Here is a tiny trained network, its code and every weight. The questions are about switching its units off for an input and a class, where a switched-off unit gives its printed mean instead of its output.

import numpy as np


def w(rows, s, z=0):
    codes = np.array(rows[::2]) - 128.0
    scale = np.full(codes.shape[1], s)
    scale[-1] = z or s
    return codes * scale


def norm(h):
    return h / np.sqrt((h * h).mean(-1, keepdims=True) + 1e-5)


def f(y):
    return np.maximum(y, 0)


def log_softmax(a):
    a = a - a.max(-1, keepdims=True)
    return a - np.log(np.exp(a).sum(-1, keepdims=True))


def net(x, mask):
    res = np.array(x, float).reshape(1, 4) / 4 @ E
    u = 0
    for l in range(2):
        y = f(norm(res) @ A[l][:, :-1].T + A[l][:, -1])
        res = res + np.where(mask[u : u + 16], y, B[l][:, -1]) @ B[l][:, :-1]
        u += 16
    return log_softmax(norm(res)[-1] @ U[:, :-1].T + U[:, -1])


A, B = {}, {}
E = w([
[128,125,128],'x0',
[64,43,97],'x1',
[254,60,114],'x2',
[135,160,24],'x3',
],0.0075)
A[0] = w([
[143,176,135,114],'0.n0',
[66,197,121,124],'0.n1',
[40,203,153,125],'0.n2',
[136,144,222,96],'0.n3',
[53,197,122,125],'0.n4',
[158,184,158,85],'0.n5',
[82,60,121,88],'0.n6',
[159,225,144,59],'0.n7',
[156,255,177,81],'0.n8',
[113,200,11,116],'0.n9',
[121,133,139,2],'0.n10',
[145,184,18,130],'0.n11',
[114,121,244,60],'0.n12',
[131,158,105,2],'0.n13',
[47,49,98,114],'0.n14',
[137,182,72,74],'0.n15',
],0.014,0.0091)
B[0] = w([
[127,125,103,162],'0.n0',
[201,99,124,222],'0.n1',
[230,82,111,255],'0.n2',
[46,76,140,186],'0.n3',
[208,77,112,235],'0.n4',
[109,193,51,163],'0.n5',
[89,206,68,172],'0.n6',
[73,191,90,176],'0.n7',
[60,198,92,218],'0.n8',
[53,45,129,242],'0.n9',
[45,229,51,128],'0.n10',
[62,8,155,240],'0.n11',
[43,3,175,186],'0.n12',
[42,53,31,128],'0.n13',
[80,212,93,223],'0.n14',
[13,92,141,159],'0.n15',
],0.011,0.0068)
A[1] = w([
[145,171,128,25],'1.n0',
[89,251,121,68],'1.n1',
[141,111,66,99],'1.n2',
[148,182,132,2],'1.n3',
[86,124,126,119],'1.n4',
[174,142,191,83],'1.n5',
[189,88,130,160],'1.n6',
[94,140,69,62],'1.n7',
[158,185,98,18],'1.n8',
[88,122,161,159],'1.n9',
[138,167,173,27],'1.n10',
[141,174,160,24],'1.n11',
[97,163,68,74],'1.n12',
[172,200,113,119],'1.n13',
[123,195,104,120],'1.n14',
[125,151,76,93],'1.n15',
],0.017,0.0071)
B[1] = w([
[61,105,55,130],'1.n0',
[98,207,53,187],'1.n1',
[163,157,118,241],'1.n2',
[71,66,39,131],'1.n3',
[84,161,143,221],'1.n4',
[57,159,79,139],'1.n5',
[196,85,55,254],'1.n6',
[125,209,140,216],'1.n7',
[100,186,77,141],'1.n8',
[64,112,141,229],'1.n9',
[58,254,61,128],'1.n10',
[83,232,54,129],'1.n11',
[68,180,74,210],'1.n12',
[121,105,88,163],'1.n13',
[92,141,50,173],'1.n14',
[130,153,110,183],'1.n15',
],0.012,0.0051)
U = w([
[22,6,177,201],'0',
[35,159,63,147],'1',
[202,47,86,175],'2',
[64,56,80,174],'3',
[132,127,140,103],'4',
[198,196,221,2],'5',
[196,185,245,2],'6',
],0.013,0.0091)

Each question gives the input, the list of numbers given to net, and the class t.
The units are the neurons (one row each of A and B). Each row of codes is followed by its name. A weight is (code - 128) times the scale printed after its matrix; where a second scale follows, it is the last column's (A, B and U).
mask holds one flag per neuron, layer by layer. A switched-off neuron (its flag False) gives its mean, the last column of its row in B, instead of its output. The means were averaged over made-up inputs and are rounded, as every weight is.
A unit's drop is (log p(t) with every unit on - log p(t) with that unit switched off) / (log p(t) with every unit on - log p(t) with every unit switched off).
The circuit of an input: a set's keep is (log p(t) with only the set's units on - log p(t) with every unit switched off) / (log p(t) with every unit on - log p(t) with every unit switched off). Starting from the 12 units with the biggest drops (on a tie, the unit counted first), units are removed one at a time, each time the one whose removal leaves the highest keep (on an exact tie, the one counted first), for as long as the keep stays at least 0.8.
circuit, biggest first: the units of the circuit, biggest drop first
most important unit: the unit with the biggest drop
k most important neurons: the k neurons with the biggest drops, biggest first
k most important neurons of layer l: the k neurons of layer l with the biggest drops, biggest first
drop of u: that unit's drop, to one decimal
input [-2,-8,7,-1], class 1: circuit, biggest first	0.n2, 0.n4
input [1,0,-2,4], class 0: most important neuron	0.n9
input [-4,-2,-5,4], class 2: circuit, biggest first	0.n2, 0.n4
input [0,3,-2,4], class 0: circuit, biggest first	0.n9, 0.n11
input [6,-7,-8,1], class 2: circuit, biggest first	0.n2, 0.n4
input [5,2,5,-3], class 2: 2 most important neurons of layer 0	0.n11, 0.n9
input [1,0,6,6], class 0: 4 most important neurons	0.n11, 0.n2, 0.n4, 0.n1
input [8,-6,8,-8], class 0: 2 most important neurons of layer 0	0.n2, 0.n3
input [-5,8,0,-6], class 1: 4 most important neurons	0.n14, 0.n6, 0.n11, 0.n9
input [1,-4,-2,5], class 0: 2 most important neurons	0.n11, 0.n9
input [-1,6,4,-5], class 1: 3 most important neurons of layer 0	0.n6, 0.n11, 0.n14
input [1,6,-8,4], class 2: 2 most important neurons	0.n2, 0.n4
input [4,4,6,6], class 0: 4 most important neurons	0.n11, 0.n2, 0.n4, 0.n1
input [3,-3,-5,5], class 0: most important unit	0.n9
input [1,6,5,3], class 1: 2 most important neurons of layer 0	0.n2, 0.n4
input [4,4,-6,-1], class 2: 2 most important neurons of layer 0	0.n2, 0.n4
input [-1,4,3,6], class 0: drop of 0.n11	0.4
input [-6,6,6,-5], class 1: drop of 0.n3	0.3
input [0,2,5,8], class 0: drop of 0.n11	0.2
input [-5,-1,-6,-5], class 2: most important neuron of layer 1	1.n6
